Here is a tiny trained network, its code and every weight. The questions are about switching its units off for an input and a class, where a switched-off unit gives its printed mean instead of its output.

import numpy as np


def w(rows, s, z=0):
    codes = np.array(rows[::2]) - 128.0
    scale = np.full(codes.shape[1], s)
    scale[-1] = z or s
    return codes * scale


def norm(h):
    return h / np.sqrt((h * h).mean(-1, keepdims=True) + 1e-5)


def f(y):
    return y / 2 * (1 + np.tanh(0.7978845608 * (y + 0.044715 * y**3)))


def log_softmax(a):
    a = a - a.max(-1, keepdims=True)
    return a - np.log(np.exp(a).sum(-1, keepdims=True))


def net(x, mask):
    res = np.array(x, float).reshape(1, 5) / 4 @ E
    u = 0
    for l in range(4):
        y = f(norm(res) @ A[l][:, :-1].T + A[l][:, -1])
        res = res + np.where(mask[u : u + 7], y, B[l][:, -1]) @ B[l][:, :-1]
        u += 7
    return log_softmax(norm(res)[-1] @ U[:, :-1].T + U[:, -1])


A, B = {}, {}
E = w([
[90,146,125,95,166,176,2,133,141,145],'x0',
[121,129,126,130,124,131,132,123,137,138],'x1',
[124,129,126,131,128,130,129,127,127,128],'x2',
[149,130,24,86,49,175,138,111,104,96],'x3',
[172,169,187,146,159,168,145,45,154,85],'x4',
],0.022)
A[0] = w([
[167,118,168,138,66,138,146,75,133,91,40],'L0N0',
[99,116,168,180,164,103,38,152,153,186,19],'L0N1',
[78,149,182,158,175,77,55,107,116,152,2],'L0N2',
[130,102,131,117,80,77,183,195,97,155,75],'L0N3',
[66,152,107,51,82,219,89,111,115,119,63],'L0N4',
[119,114,192,202,201,18,214,128,129,143,132],'L0N5',
[108,115,191,200,123,2,167,154,125,142,73],'L0N6',
],0.0087,0.0045)
B[0] = w([
[150,155,42,128,138,163,173,149,155,101,159],'L0N0',
[75,90,101,65,155,131,212,194,118,94,192],'L0N1',
[108,87,108,92,161,80,255,93,140,107,181],'L0N2',
[108,112,193,73,57,83,109,139,122,123,175],'L0N3',
[204,66,130,193,137,85,84,109,64,182,199],'L0N4',
[225,140,133,174,113,202,15,146,93,179,254],'L0N5',
[129,82,116,189,54,154,21,141,172,194,215],'L0N6',
],0.01,0.0092)
A[1] = w([
[80,184,204,139,73,98,137,178,226,158,20],'L1N0',
[151,125,218,151,205,157,127,50,145,112,84],'L1N1',
[97,208,63,68,109,203,23,109,129,118,2],'L1N2',
[51,134,210,71,254,118,148,142,143,106,110],'L1N3',
[105,105,139,96,186,179,126,57,120,112,29],'L1N4',
[92,114,90,108,99,91,215,146,60,96,7],'L1N5',
[54,119,195,131,179,152,154,38,182,71,27],'L1N6',
],0.0099,0.0045)
B[1] = w([
[152,81,110,118,148,158,134,123,47,165,142],'L1N0',
[184,203,145,60,78,94,63,105,189,117,245],'L1N1',
[175,78,185,206,134,150,110,145,115,175,201],'L1N2',
[147,207,116,2,130,97,116,169,176,90,253],'L1N3',
[146,185,135,114,68,168,117,120,98,125,169],'L1N4',
[86,117,199,122,126,35,83,82,171,100,160],'L1N5',
[118,149,124,120,29,100,153,150,203,134,192],'L1N6',
],0.012,0.0066)
A[2] = w([
[197,104,181,184,148,163,149,21,166,80,80],'L2N0',
[161,134,83,115,51,108,225,108,82,88,71],'L2N1',
[13,137,120,125,234,96,136,160,155,135,2],'L2N2',
[157,137,174,156,157,55,165,154,128,116,90],'L2N3',
[128,176,142,139,131,181,225,30,121,67,64],'L2N4',
[131,156,173,203,127,105,127,82,177,162,72],'L2N5',
[11,130,169,95,222,110,146,182,119,152,18],'L2N6',
],0.011,0.0052)
B[2] = w([
[113,191,85,135,176,179,114,135,66,95,254],'L2N0',
[73,140,146,121,188,69,164,122,177,112,221],'L2N1',
[116,112,106,162,186,128,159,150,133,102,159],'L2N2',
[167,130,122,129,121,155,107,117,94,156,128],'L2N3',
[104,56,54,95,213,145,127,254,146,138,207],'L2N4',
[130,87,113,132,132,178,141,123,75,117,175],'L2N5',
[97,83,74,158,176,178,151,196,157,72,175],'L2N6',
],0.016,0.0066)
A[3] = w([
[158,186,180,183,188,195,124,49,59,129,3],'L3N0',
[113,106,121,168,138,123,114,116,59,202,37],'L3N1',
[101,124,153,125,71,14,160,86,152,95,42],'L3N2',
[134,144,139,167,155,247,103,83,174,104,69],'L3N3',
[184,150,183,134,184,200,117,40,107,127,57],'L3N4',
[100,120,153,126,136,140,137,119,106,163,4],'L3N5',
[135,195,123,163,153,146,225,38,136,37,7],'L3N6',
],0.011,0.0042)
B[3] = w([
[135,169,91,140,128,157,225,26,77,117,253],'L3N0',
[47,104,157,43,42,151,148,183,149,173,235],'L3N1',
[96,175,163,187,99,54,190,38,148,121,185],'L3N2',
[186,164,133,197,157,140,216,86,53,87,238],'L3N3',
[184,148,107,138,114,117,254,79,108,46,248],'L3N4',
[161,151,106,94,123,144,69,166,170,171,103],'L3N5',
[70,53,30,161,176,149,130,226,223,151,174],'L3N6',
],0.0099,0.0052)
U = w([
[127,25,145,178,55,140,43,177,58,232,213],'0',
[77,103,66,97,254,139,148,242,198,91,144],'1',
[245,196,139,191,138,218,132,37,52,92,191],'2',
[182,248,251,29,112,136,90,93,215,93,2],'3',
[47,102,137,146,71,3,172,20,142,107,94],'4',
],0.013,0.0033)

Each question gives the input, the list of numbers given to net, and the class t.
The units are the neurons (one row each of A and B). Each row of codes is followed by its name. A weight is (code - 128) times the scale printed after its matrix; where a second scale follows, it is the last column's (A, B and U).
mask holds one flag per neuron, layer by layer. A switched-off neuron (its flag False) gives its mean, the last column of its row in B, instead of its output. The means were averaged over made-up inputs and are rounded, as every weight is.
A unit's drop is (log p(t) with every unit on - log p(t) with that unit switched off) / (log p(t) with every unit on - log p(t) with every unit switched off).
The circuit of an input: a set's keep is (log p(t) with only the set's units on - log p(t) with every unit switched off) / (log p(t) with every unit on - log p(t) with every unit switched off). Starting from the 12 units with the biggest drops (on a tie, the unit counted first), units are removed one at a time, each time the one whose removal leaves the highest keep (on an exact tie, the one counted first), for as long as the keep stays at least 0.8.
units of the circuit, in order: the units of the circuit, biggest drop first
unit that matters most: the unit with the biggest drop
k most important neurons: the k neurons with the biggest drops, biggest first
top k neurons in layer l: the k neurons of layer l with the biggest drops, biggest first
drop of u: that unit's drop, to one decimal
input [-6,1,-4,-7,0], class 0: units of the circuit, in order	(L0N6)
input [0,0,5,-6,-6], class 0: 3 most important neurons	(L0N6; L0N5; L1N3)
input [-1,8,5,0,-7], class 0: top 4 neurons in layer 1	(L1N0; L1N1; L1N6; L1N3)
input [1,2,-7,-1,6], class 3: 4 most important neurons	(L0N6; L0N5; L1N1; L0N4)
input [0,6,-8,8,8], class 1: 4 most important neurons	(L0N5; L2N4; L0N6; L2N1)
input [-6,0,0,8,0], class 4: 4 most important neurons	(L1N5; L3N2; L2N0; L0N3)
input [-2,5,2,3,0], class 4: units of the circuit, in order	(L1N5; L0N5)
input [-1,3,-5,-7,-6], class 0: top 2 neurons in layer 0	(L0N6; L0N5)
input [6,-1,-4,0,1], class 3: 2 most important neurons	(L0N5; L0N6)
input [-8,0,7,1,1], class 1: 2 most important neurons	(L2N1; L3N6)
input [-2,4,2,1,-5], class 4: 2 most important neurons	(L0N5; L3N2)
input [0,-8,-6,-7,6], class 2: top 2 neurons in layer 2	(L2N5; L2N0)
input [-6,1,8,4,0], class 4: 3 most important neurons	(L1N5; L3N2; L0N3)
input [-1,4,0,5,0], class 4: unit that matters most	L0N5
input [0,7,-8,-4,-5], class 0: top 2 neurons in layer 0	(L0N6; L0N5)
input [-4,-1,-6,1,6], class 1: 2 most important neurons	(L2N4; L0N0)
input [5,5,4,-1,1], class 3: 2 most important neurons	(L0N6; L1N4)
input [-1,-2,3,-7,4], class 2: drop of L0N5	4.3
